Moves between objects:
BG: o>CT, b>SF
FD: o>GQ, b>ZC
SB: o>DN, b>JN
BR: o>LS, b>TZ
CR: o>GD, b>CF
PP: o>ZJ, b>RT
MM: o>LS, b>HG
GR: o>JJ, b>NB
GN: o>GH, b>SZ
GD: o>LM, b>ZG
CF: o>ZG, b>CN
HG: o>GM, b>LS
TZ: o>ZG, b>ZC
GQ: o>BT, b>ZP
JJ: o>ZR, b>FG
SZ: o>DL, b>CT
NL: o>SF, b>ZR
GS: o>PF, b>RP
LT: o>ZJ, b>GN
PM: o>FG, b>GS
PG: o>DT, b>MM
NT: o>SF, b>SB
QN: o>HD, b>DS
PF: o>PM, b>TG
QH: o>HG, b>BR
RQ: o>JJ, b>PM
LS: o>QH, b>MS
QR: o>FD, b>ZF
GM: o>MM, b>CG
RT: o>ZP, b>QR
MZ: o>CF, b>ZD
LM: o>GR, b>CG
GH: o>LT, b>QN
ZP: o>GQ, b>FD
MS: o>ZD, b>CG
TG: o>GS, b>GR
NZ: o>PF, b>NT
NB: o>LS, b>MS
CT: o>DS, b>NZ
JN: o>DL, b>JJ
ZB: o>NF, b>PG
HD: o>ZF, b>ZJ
ZR: o>JN, b>RQ
RP: o>TG, b>GS
MD: o>PG, b>GQ
TB: o>MS, b>NB
FL: o>RT, b>NF
DL: o>GN, b>DS
NF: o>BN, b>DT
DT: o>ZB, b>MD
PQ: o>FL, b>GQ
ZF: o>TT, b>QN
SF: o>NZ, b>DN
ZG: o>CR, b>MZ
BN: o>BR, b>LB
CN: o>MZ, b>MS
ZJ: o>QN, b>BG
CG: o>TB, b>MM
LB: o>TZ, b>CG
BT: o>MD, b>PP
DS: o>SZ, b>BG
FG: o>RQ, b>PF
ZC: o>LB, b>FL
TT: o>QR, b>HD
ZD: o>CN, b>TB
HB: o>ZC, b>PQ
DN: o>NT, b>ZJ

The rows follow the links: the fewer symbols apart two objects are, the more alike their rows tend to be.

Each row is also shifted at random along 4 hidden directions that mean nothing.

Name the object of each row.
 14  -11   13    4    8    0  -10   10  -14   12   10  -17   -1    4  -17   -3  -21   -7    1   -5    6   -9    3  -10  -20   -9   -8   -8  -17   -3   12  -25   -2   28   -7  -14    7  -14   -9  -38  -24   -5    2   -1   -3   -9    4    3  -13  -10   -2
object: PM
 -2  -17   -2   10    2    1   10  -14    9   -1    1   -6   13   12  -10   -8    5    7  -12   -4    5    7  -19  -12    2   -4    0   -5   15   -4    4    8    1   -7   12   -8   11   14    8   17    8   14   -4   15    6  -16   -1    7    8  -10   11
object: DS
 27  -14    2    8    1   -5   -2    5  -30   26   -4    3   26    4  -21   10    4  -30   14   -4   -2    5  -14   -1   -2   -8   -1   -2   -7    2   -6   -1   -7    2  -38  -13   -4   -6  -13  -23  -17   -3   -5  -11   -5  -14    4    6  -22   10   -6
object: JJ
  5   -7   -5    7   -4  -10    5  -15   11    0  -11  -18   17   17  -12   -4    6    7   -6   -1    5    8  -10   -2   11   -4   -6    9   19    7   -1   13  -10  -11   11   -2    0   22    6   18   14   15   -3   -3    6   -2   -3    3   13   -8    1
object: ZJ
 18  -13   -3   14    0  -11    5    6  -25   26   -5    8   40    9  -21   11   14  -37   13   -4   -3   13  -22    2    2   -5   -4    0    8    4   -4    9  -11   -8  -37   -9   -3    9  -12  -12  -12    7  -14   -5   -4  -16   -2   12  -21    9   -3
object: JN
 -6    9   -7   -6    3   12   -6   -1   10   -9    8   21  -17  -23   25    9    2   24    1   -6    1  -16   14   -6   -8    9   18    0   -4   -3    7   -2   17    1   16   10  -12  -10    6   26    3   -5    7    7    5   16    7  -20   13   -5    8
object: BR
-23    6  -11   -6    4    6   -2   19    1  -14   -8    9   -3  -11   21    6  -11  -24   -2   11   -9    4   -7   -3    1    8  -16   -6    0   -7  -14  -11    0   -9  -20   24    7  -10   -6   -5  -10   -9  -12   -8    2    3   -3    5   -5   22  -14
object: CN
 51    5  -32    0   -9    7    2    9  -16   15  -14   13   13   -9   14   15    3  -14   15  -13   -4    7   -7   -4    3   -6    7   -9   12   12  -16    3   -2  -17  -29  -13  -25  -15    8   27   22    6    7  -24  -15    9   26   14   10    7   -4
object: NB
  9    1   -4    2   -1  -18   -6   -5   -5   -3   -4   -9    6    9  -11    7   -7   13  -14  -12    5   -2    2   -1  -12   12  -11   15   -2   23   18   -6   -9   -2   13    7   -4   27    3    9  -13   10    0   11   12    7  -13   -6   11   -6    0
object: DN
-46    5   -5   -5    8    6   -6   19    9  -18   -2    8   -9  -12   19    1  -18  -22   -6   15  -12    3   -2   -8   -4    6  -22   -4   -2  -14   -9  -19    1    2  -13   28   17  -14   -9  -22  -20  -13  -17   -2    7    1   -9    0  -12   24  -17
object: MZ
-41    0   -2   17    3  -11    8   17  -10    2    9   -8   10   -9   -9  -10   10  -22   12   -2   -4  -12   -6   -4   -9  -12   -9  -18  -16   -4   13   -6   10   18  -27   12    3    1   -6  -23   -7   11   -6  -17   -4    3    7   27  -15    0   -2
object: RP
 40   11    3   -3  -16   22  -11   -2    5  -26    6   22  -24  -20   16    5   -1   29  -16  -13    8   -5   20   -2   -5    7   16   -1  -11    8    5    1   20    2   12    1  -10   -9   15   32    0  -12   15   11    5    5    4  -17   12  -12   18
object: TZ
 55    5  -18  -13    1    5   -4    7   -3   34   14    8    4   -8   21    0  -21   -8   15  -12   -1   10    1    7    1   -8    8    0   28   -6  -10  -15   -7    3    8  -30  -16  -26   -2    6   28   -2   11  -10  -16   -5   31   11   24   -5   -5
object: LS
-15   15    9    2  -20   -5    5  -11   10   -6   -2   10   -1    4   -6   -1   27    7    8   11    3    6    7   20   11   -1   10   15    1   -4   -5   20    0   -9   -3    1  -12    4   -2   -7   16  -13    2   -4   -5    2   -4  -10   -7    5   -3
object: ZP
 -5   10    7    5  -23    7    1   -6    7  -20    4   28   -9  -14    5    9   27   16   -5   -3    3   -5   12   10    3    6   19    4   -9    0    3   18   17   -4    0    6  -16    5    8   18    7  -12    1    9    3    3   -2  -15   -3   -5   16
object: HB
 10   11   13   -3  -18    1  -11  -13   13  -19    3    4  -19   -2   -4    2    6   35  -10    5   12   -7   20    8    3    5   12   18  -14   -3    2    4    3    5   20    0   -7    2    7   -3   -1  -17    7    2    6    8  -11  -28   -1   -6    5
object: FD
-49   -2    1   12    9  -17    2    8   -4   -6    4   -8   13    1  -12    4    5    2   -7   -6   -1   -8   -1   -4  -15    4   -8    5   -5   13   22   -6    2    9   10   16    7   24   -1    1  -14   13   -7   12   14   10  -14   -1    7   -5    1
object: NZ
 49  -21   10   -1    2    5   -6  -17   15    1    9  -16   -4   12   -8  -18  -25   10   -9   14    9    4  -13  -21    0   -2  -14   -8    8   -7   10  -13   -9   11   16    4   19    2    3  -26  -18    6   -4   10   14  -22   -8    6  -16   -4   -3
object: GH
  0    8   -3   -7   -2   15   -6   16    5  -28   -7    3  -18   -7   13    5  -20   -4  -19    4   -6    2    6   -8   -5   11  -15   -5  -16    4   -5  -17    2   -3   -6   23   12  -11    3    0  -21   -8   -5    4    6   -1   -9   -3   -4   13   -4
object: CF
-24   -3    0   12    4   -3    1   14   -9    4   10  -10    3   -4   -9   -8    0  -10    3   -9   -1  -12   -1   -2  -11  -14   -6  -16  -13    1   10  -12    6   17  -10   -5    5   -8   -2  -16    0    6    0  -12   -7    2   10   16   -2   -9    3
object: TG
-15    4  -13   -7   12    6   -9   12    3  -13   -5   10   -8  -17   26    7  -15   -3    2    7   -7  -11    0  -14   -7   10    3   -3   -4   -3   -4  -13    3    0   -5   26   -2  -13    0   -1  -14   -7   -1   -8    5   14    4  -11    1   18  -16
object: MS
 47   10   11  -18  -10    5    2  -17    3   -7  -13  -12  -17   20   -4   -3    5   30   -5    0    6    2   22   16   14    5   17   13   -6   12   -9   19   -8  -12   21  -19  -11    2    6   19   19   -4   20    4  -10    5   -6  -11   13  -11   13
object: BT
 -3    9  -14    2  -10   18    6   14   -5  -20  -19   10    0   -6   12   14    3  -12  -15  -13   -8   13    1    3    6   -1   -5  -14   -4    9  -23    5    9  -22  -18   -4   -1   -9   11   43   10   -2   -3   -4   -4   -1    8    9   11    1    9
object: GD

From each start, follow one symbol. Which object do you reach?
Answers are names.
start  25    1  -13   -3    2   16   -8   19   -6   -5   -4    6   -8  -11   16   10  -19   -5   -8  -12   -4    0    6   -7   -4    0   -2  -10   -5    4   -8  -17    5   -1   -8   -7   -5  -24    4   14   -1   -8    4   -7   -5    3   14    3   11    0    0
b -> CG
start  22  -16    2    5    2   -4    4   -9    4    1    6  -10    6   11  -12   -7   -9   10  -17   -9    9    6   -9   -9   -6    0   -7   -2   12   11   15   -4    3    3   18   -7    9   14    7   15   -3   15   -2   22   10  -15   -8   11    9  -17   10
b -> NZ
start  -8  -10   -6    6   -1  -15   13   -5    3    7    2   -6   19    9  -12   -7    6   -8   -4   -2    0   10  -13   -1    2   -1  -14    0   19    8   10    6   -8   -4    0    4    7   27    1    2    2   16  -12    8    8   -9   -5   18    2   -2   -1
b -> SF
start  19   -3   -5    4    0  -18    0    1  -16    8  -10   -1   20   13  -13   16    3   -3   -7  -15    1    6   -1    5   -9    7   -3   15    3   25   13    0  -10   -7   -4    3   -9   26   -2   11   -7   14   -1    6    7    2  -12    1    7   -4    0
b -> JN
start -36  -11    2    3   12   -9   -9    0  -15   23    0   -1   19    9  -17   14   -4   -5   -5  -21    3   12   -5   11   -9   -1    0   20   13   -3   -4   -3  -10    0   23  -34    9    0   -8   10    6   -5    0   11   -5   -6    0  -21   20   -8    6
o -> SF
start  36   14   -6    5  -37  -18   16   -8    0   16   -3    9   24   14  -12   -6   31  -17   19    9    4   23   -3   28   29  -10    0   10   21    1  -12   26   -8  -20  -29  -11  -23   10   -5  -14   30   -2   -3  -20  -13   -8    5   16  -10    6   -7
o -> ZP
start   1    6  -19   -1    0   -3    2    5    1   14    8   26    9  -19   22    8   13   -8   24    3   -6   -5   -4   -1   -1   -1   15   -3   14   -5    1    4    7   -9  -14   12  -17   -6    0    8   19    5    3   -9   -7   11   19    6    2    5   -5
b -> BR
start   7    3   -1    2  -17   -6   -7  -17   17   -5  -10  -10    0    9  -13   -6    7   18   -2    4   11    2    0    6   13   -7    0   18    9   -3  -11    9   -7   -2   18  -13   -7    7    7    1   21   -8    4  -10   -1    4    2  -16    8   -2   -4
o -> FD
start -23    9   12  -20   10   11   -1    3   16   13   33   13  -22  -16   23  -11  -11    8    5    0   -4   -1   20   12   -5    0   11    1   12  -26    2  -15    7   18   33   -9    7  -24   -7  -11   11  -20    5   19   -8   -4    8   -8   11  -11    5
o -> BR
start   6   -6   -4   11    8    1  -13   16  -20   -4   -5   -1    1  -13   -1    9   -6  -11    8   -1   -2  -19   -3  -19  -19   -2   -4  -12  -26    7    5  -14    7   12  -30   11    0   -9   -3  -16  -29    2   -3  -15    5    6    7    7  -16    8   -6
o -> JJ
start  45   10   11   -6  -26    8   -7   -5    8    3   21   17  -11   -8    4   -2   -1   15   -4   -2    6    7   18   12    4   -2    8    7    1   -4    4   -4    6    4    6   -9  -13   -8    2   -4    8  -19    9    6   -5   -9    1   -8   -3  -11   13
o -> LB
start  73  -21   12  -14    4    9  -21   -1  -20   39    2  -14    3   18  -20    8  -39    0  -10  -23   13   16    3    7   -8   -7   -4   12    8    0   -8  -26  -19   16   25  -62    4  -29   -6  -15   -5  -16   13    7  -14  -30    9  -18   15  -18    9
o -> JN
start  18    8  -19   -7   -2    7   -1   16   -3   -6   -9    6    1   -7   19   10  -12  -18    1    4   -8    7   -5   -5    4    3   -8   -7    1    1  -17   -9   -3  -10  -20   10   -2  -15    1    5   -1   -1   -3  -11   -3    1    4    7    3   17  -13
o -> CN
start -47    5  -12   -7   22   -5    7    8    4    8    7   17   -3  -20   29    3    9  -12   26   16  -11  -15   -4   -3   -3    8   12   -2    7  -11    2    2    5   -2   -8   31   -3   -1  -12   -9    0    3   -2   -8   -2   19    5    3  -10   17  -13
b -> HG
start -37  -14   14   10   19    3  -16    5  -14   -5    0   -9   -6   -5  -12    6  -10    5   -6   -8    3  -18    1  -15  -23   -2    3    0  -26   -3    7  -13    3   24    3   -3   12  -10   -4  -16  -30   -8    1    6    9    1   -5  -19  -14    0    4
o -> RQ
